Here is a tiny trained network, its code and every weight. The questions are about switching its units off for an input and a class, where a switched-off unit gives its printed mean instead of its output.

import numpy as np


def w(rows, s, z=0):
    codes = np.array(rows[::2]) - 128.0
    scale = np.full(codes.shape[1], s)
    scale[-1] = z or s
    return codes * scale


def f(y):
    return y / 2 * (1 + np.tanh(0.7978845608 * (y + 0.044715 * y**3)))


def log_softmax(a):
    a = a - a.max(-1, keepdims=True)
    return a - np.log(np.exp(a).sum(-1, keepdims=True))


def net(x, mask):
    res = np.array(x, float).reshape(1, 6) / 4 @ E
    y = f(res @ A[0][:, :-1].T + A[0][:, -1])
    res = res + np.where(mask, y, B[0][:, -1]) @ B[0][:, :-1]
    return log_softmax(res[-1] @ U[:, :-1].T + U[:, -1])


A, B = {}, {}
E = w([
[255,35,175],'x0',
[128,127,128],'x1',
[66,7,73],'x2',
[70,107,248],'x3',
[128,128,128],'x4',
[127,129,128],'x5',
],0.0096)
A[0] = w([
[93,114,203,21],'neuron 1',
[74,154,131,104],'neuron 2',
[142,236,177,89],'neuron 3',
[100,70,63,74],'neuron 4',
[79,167,74,100],'neuron 5',
[63,175,128,125],'neuron 6',
[66,51,117,79],'neuron 7',
[71,162,94,102],'neuron 8',
[91,120,199,41],'neuron 9',
[149,169,143,40],'neuron 10',
[163,101,141,99],'neuron 11',
[166,139,37,3],'neuron 12',
[204,69,137,81],'neuron 13',
[90,71,108,94],'neuron 14',
[45,158,106,118],'neuron 15',
[52,64,195,85],'neuron 16',
[121,129,125,109],'neuron 17',
[173,208,159,56],'neuron 18',
[154,154,30,47],'neuron 19',
[220,60,174,114],'neuron 20',
[78,41,77,86],'neuron 21',
[68,177,117,118],'neuron 22',
[128,128,128,155],'neuron 23',
[72,63,118,101],'neuron 24',
[92,111,215,40],'neuron 25',
[126,152,130,82],'neuron 26',
[161,192,162,59],'neuron 27',
[63,100,218,44],'neuron 28',
[96,64,104,89],'neuron 29',
[82,157,114,104],'neuron 30',
[165,205,174,71],'neuron 31',
[169,136,43,12],'neuron 32',
[63,115,247,48],'neuron 33',
[90,66,79,92],'neuron 34',
[196,75,161,126],'neuron 35',
[109,93,111,38],'neuron 36',
],0.014,0.0041)
B[0] = w([
[153,89,59,176],'neuron 1',
[70,74,144,178],'neuron 2',
[165,171,140,240],'neuron 3',
[172,184,139,208],'neuron 4',
[58,86,158,214],'neuron 5',
[61,93,161,209],'neuron 6',
[185,194,172,209],'neuron 7',
[75,75,189,204],'neuron 8',
[183,78,42,176],'neuron 9',
[152,163,140,153],'neuron 10',
[83,84,168,162],'neuron 11',
[186,49,16,209],'neuron 12',
[57,74,194,219],'neuron 13',
[197,211,194,185],'neuron 14',
[58,60,194,223],'neuron 15',
[158,136,67,219],'neuron 16',
[123,129,129,126],'neuron 17',
[200,197,170,212],'neuron 18',
[160,68,63,226],'neuron 19',
[20,73,200,255],'neuron 20',
[177,199,175,232],'neuron 21',
[29,99,170,209],'neuron 22',
[123,131,126,134],'neuron 23',
[185,206,157,199],'neuron 24',
[141,87,51,191],'neuron 25',
[142,124,146,133],'neuron 26',
[193,193,163,192],'neuron 27',
[164,95,51,209],'neuron 28',
[139,197,156,190],'neuron 29',
[72,95,175,179],'neuron 30',
[181,214,151,213],'neuron 31',
[203,46,2,205],'neuron 32',
[187,84,30,230],'neuron 33',
[192,196,164,207],'neuron 34',
[45,74,193,222],'neuron 35',
[150,149,141,144],'neuron 36',
],0.0083,0.01)
U = w([
[45,81,156,100],'0',
[151,205,134,49],'1',
[133,80,6,255],'2',
],0.017,0.0011)

Each question gives the input, the list of numbers given to net, and the class t.
The units are the neurons (one row each of A and B). Each row of codes is followed by its name. A weight is (code - 128) times the scale printed after its matrix; where a second scale follows, it is the last column's (A, B and U).
mask holds one flag per neuron, in row order. A switched-off neuron (its flag False) gives its mean, the last column of its row in B, instead of its output. The means were averaged over made-up inputs and are rounded, as every weight is.
A unit's drop is (log p(t) with every unit on - log p(t) with that unit switched off) / (log p(t) with every unit on - log p(t) with every unit switched off).
most important unit: the unit with the biggest drop
top k neurons: the k neurons with the biggest drops, biggest first
drop when u is switched off: that unit's drop, to one decimal
input [7,1,7,-5,0,-8], class 0: top 3 neurons	neuron 20; neuron 13; neuron 35
input [8,8,-6,-8,3,4], class 0: top 3 neurons	neuron 20; neuron 13; neuron 35
input [-5,-8,8,-7,-4,-2], class 1: most important unit	neuron 21
input [-1,-7,6,-6,2,4], class 1: top 2 neurons	neuron 21; neuron 34
input [4,4,-7,8,6,6], class 2: top 3 neurons	neuron 33; neuron 25; neuron 9
input [-8,6,7,-7,-6,1], class 0: top 2 neurons	neuron 15; neuron 5
input [-5,3,6,6,-7,3], class 1: top 4 neurons	neuron 7; neuron 24; neuron 14; neuron 21
input [-5,-4,-1,6,-1,-7], class 2: top 2 neurons	neuron 33; neuron 28
input [2,-2,-5,-6,2,-1], class 2: top 2 neurons	neuron 32; neuron 12
input [0,6,1,8,2,2], class 2: drop when neuron 32 is switched off	0.0
input [-5,-2,-4,-5,6,-2], class 0: drop when neuron 5 is switched off	0.1
input [6,-2,7,3,3,4], class 1: drop when neuron 24 is switched off	0.2
input [-3,8,-3,1,5,5], class 0: drop when neuron 7 is switched off	0.2
